Below is a small trained network, with its code and all its weights. Each question gives an input and a class and asks what happens when units are switched off, that is, made to give their printed mean instead of their output.

import numpy as np


def w(rows, s, z=0):
    codes = np.array(rows[::2]) - 128.0
    scale = np.full(codes.shape[1], s)
    scale[-1] = z or s
    return codes * scale


def f(y):
    return np.maximum(y, 0)


def log_softmax(a):
    a = a - a.max(-1, keepdims=True)
    return a - np.log(np.exp(a).sum(-1, keepdims=True))


def net(x, mask):
    res = np.array(x, float).reshape(1, 5) / 4 @ E
    y = f(res @ A[0][:, :-1].T + A[0][:, -1])
    res = res + np.where(mask, y, B[0][:, -1]) @ B[0][:, :-1]
    return log_softmax(res[-1] @ U[:, :-1].T + U[:, -1])


A, B = {}, {}
E = w([
[195,118,141],'x0',
[105,89,192],'x1',
[127,128,127],'x2',
[127,127,128],'x3',
[130,9,71],'x4',
],0.013)
A[0] = w([
[68,147,111,57],'neuron 0',
[178,59,7,164],'neuron 1',
[207,117,183,136],'neuron 2',
[83,118,214,132],'neuron 3',
[119,85,174,122],'neuron 4',
[168,105,116,62],'neuron 5',
[183,99,100,80],'neuron 6',
[75,139,147,118],'neuron 7',
[140,195,115,180],'neuron 8',
[215,113,77,108],'neuron 9',
[204,109,35,72],'neuron 10',
[125,137,150,3],'neuron 11',
[163,114,108,84],'neuron 12',
[79,67,119,206],'neuron 13',
[92,58,101,39],'neuron 14',
[187,122,41,79],'neuron 15',
[109,176,51,108],'neuron 16',
[91,135,173,53],'neuron 17',
[113,137,161,39],'neuron 18',
[100,227,220,223],'neuron 19',
[37,92,44,128],'neuron 20',
[171,233,162,111],'neuron 21',
[61,125,187,113],'neuron 22',
[172,79,92,91],'neuron 23',
[100,186,23,169],'neuron 24',
[108,136,194,73],'neuron 25',
[71,64,126,1],'neuron 26',
[88,70,102,152],'neuron 27',
[155,175,147,223],'neuron 28',
[201,104,95,68],'neuron 29',
[126,66,194,80],'neuron 30',
[96,145,172,124],'neuron 31',
[134,137,122,180],'neuron 32',
[77,64,106,176],'neuron 33',
[205,110,80,83],'neuron 34',
[185,111,65,85],'neuron 35',
[119,79,95,141],'neuron 36',
[96,25,172,33],'neuron 37',
[199,108,69,111],'neuron 38',
[192,239,174,84],'neuron 39',
[128,124,179,18],'neuron 40',
],0.011,0.0069)
B[0] = w([
[152,39,134,138],'neuron 0',
[145,178,81,246],'neuron 1',
[160,54,183,165],'neuron 2',
[96,160,78,176],'neuron 3',
[133,107,144,159],'neuron 4',
[156,154,117,141],'neuron 5',
[136,173,73,158],'neuron 6',
[95,143,69,151],'neuron 7',
[107,98,152,181],'neuron 8',
[115,144,90,178],'neuron 9',
[143,156,87,185],'neuron 10',
[185,136,127,128],'neuron 11',
[140,170,101,143],'neuron 12',
[165,209,101,203],'neuron 13',
[89,65,200,167],'neuron 14',
[133,144,118,175],'neuron 15',
[112,27,196,161],'neuron 16',
[109,94,92,142],'neuron 17',
[75,80,62,133],'neuron 18',
[58,147,92,241],'neuron 19',
[135,78,185,192],'neuron 20',
[178,104,200,195],'neuron 21',
[102,162,63,166],'neuron 22',
[111,188,87,174],'neuron 23',
[193,18,219,190],'neuron 24',
[86,172,90,151],'neuron 25',
[34,88,175,153],'neuron 26',
[178,127,184,187],'neuron 27',
[70,102,121,190],'neuron 28',
[145,164,90,160],'neuron 29',
[139,94,190,161],'neuron 30',
[108,166,87,157],'neuron 31',
[158,134,141,155],'neuron 32',
[167,140,153,199],'neuron 33',
[124,195,76,168],'neuron 34',
[135,121,98,169],'neuron 35',
[146,120,142,180],'neuron 36',
[104,106,199,176],'neuron 37',
[120,158,81,179],'neuron 38',
[187,89,176,196],'neuron 39',
[176,2,223,133],'neuron 40',
],0.009,0.013)
U = w([
[51,1,193,255],'0',
[243,48,199,49],'1',
[3,118,26,19],'2',
],0.0096,0.0044)

Each question gives the input, the list of numbers given to net, and the class t.
The units are the neurons (one row each of A and B). Each row of codes is followed by its name. A weight is (code - 128) times the scale printed after its matrix; where a second scale follows, it is the last column's (A, B and U).
mask holds one flag per neuron, in row order. A switched-off neuron (its flag False) gives its mean, the last column of its row in B, instead of its output. The means were averaged over made-up inputs and are rounded, as every weight is.
A unit's drop is (log p(t) with every unit on - log p(t) with that unit switched off) / (log p(t) with every unit on - log p(t) with every unit switched off).
The circuit of an input: a set's keep is (log p(t) with only the set's units on - log p(t) with every unit switched off) / (log p(t) with every unit on - log p(t) with every unit switched off). Starting from the 12 units with the biggest drops (on a tie, the unit counted first), units are removed one at a time, each time the one whose removal leaves the highest keep (on an exact tie, the one counted first), for as long as the keep stays at least 0.8.
units of the circuit, in order: the units of the circuit, biggest drop first
top k neurons: the k neurons with the biggest drops, biggest first
drop of u: that unit's drop, to one decimal
input [-2,-3,-4,0,1], class 1: units of the circuit, in order : [neuron 19]
input [1,3,4,-1,-8], class 0: top 2 neurons : [neuron 21; neuron 39]
input [-8,0,-3,2,5], class 1: units of the circuit, in order : [neuron 19; neuron 27]
input [0,-6,-6,4,-2], class 0: units of the circuit, in order : [neuron 13; neuron 16]
input [-2,-2,3,-4,7], class 1: top 3 neurons : [neuron 19; neuron 27; neuron 20]
input [-6,-1,-8,8,-7], class 0: top 4 neurons : [neuron 21; neuron 39; neuron 24; neuron 1]
input [-8,0,-4,-2,8], class 1: top 4 neurons : [neuron 13; neuron 27; neuron 33; neuron 19]
input [6,2,-3,7,-6], class 0: top 2 neurons : [neuron 19; neuron 28]
input [-1,4,1,-5,-5], class 2: top 2 neurons : [neuron 19; neuron 24]
input [-5,-4,1,0,-8], class 0: drop of neuron 19 : 0.2
input [3,-2,3,2,1], class 2: drop of neuron 20 : 0.1
input [-8,-5,-8,0,5], class 1: drop of neuron 19 : 0.1
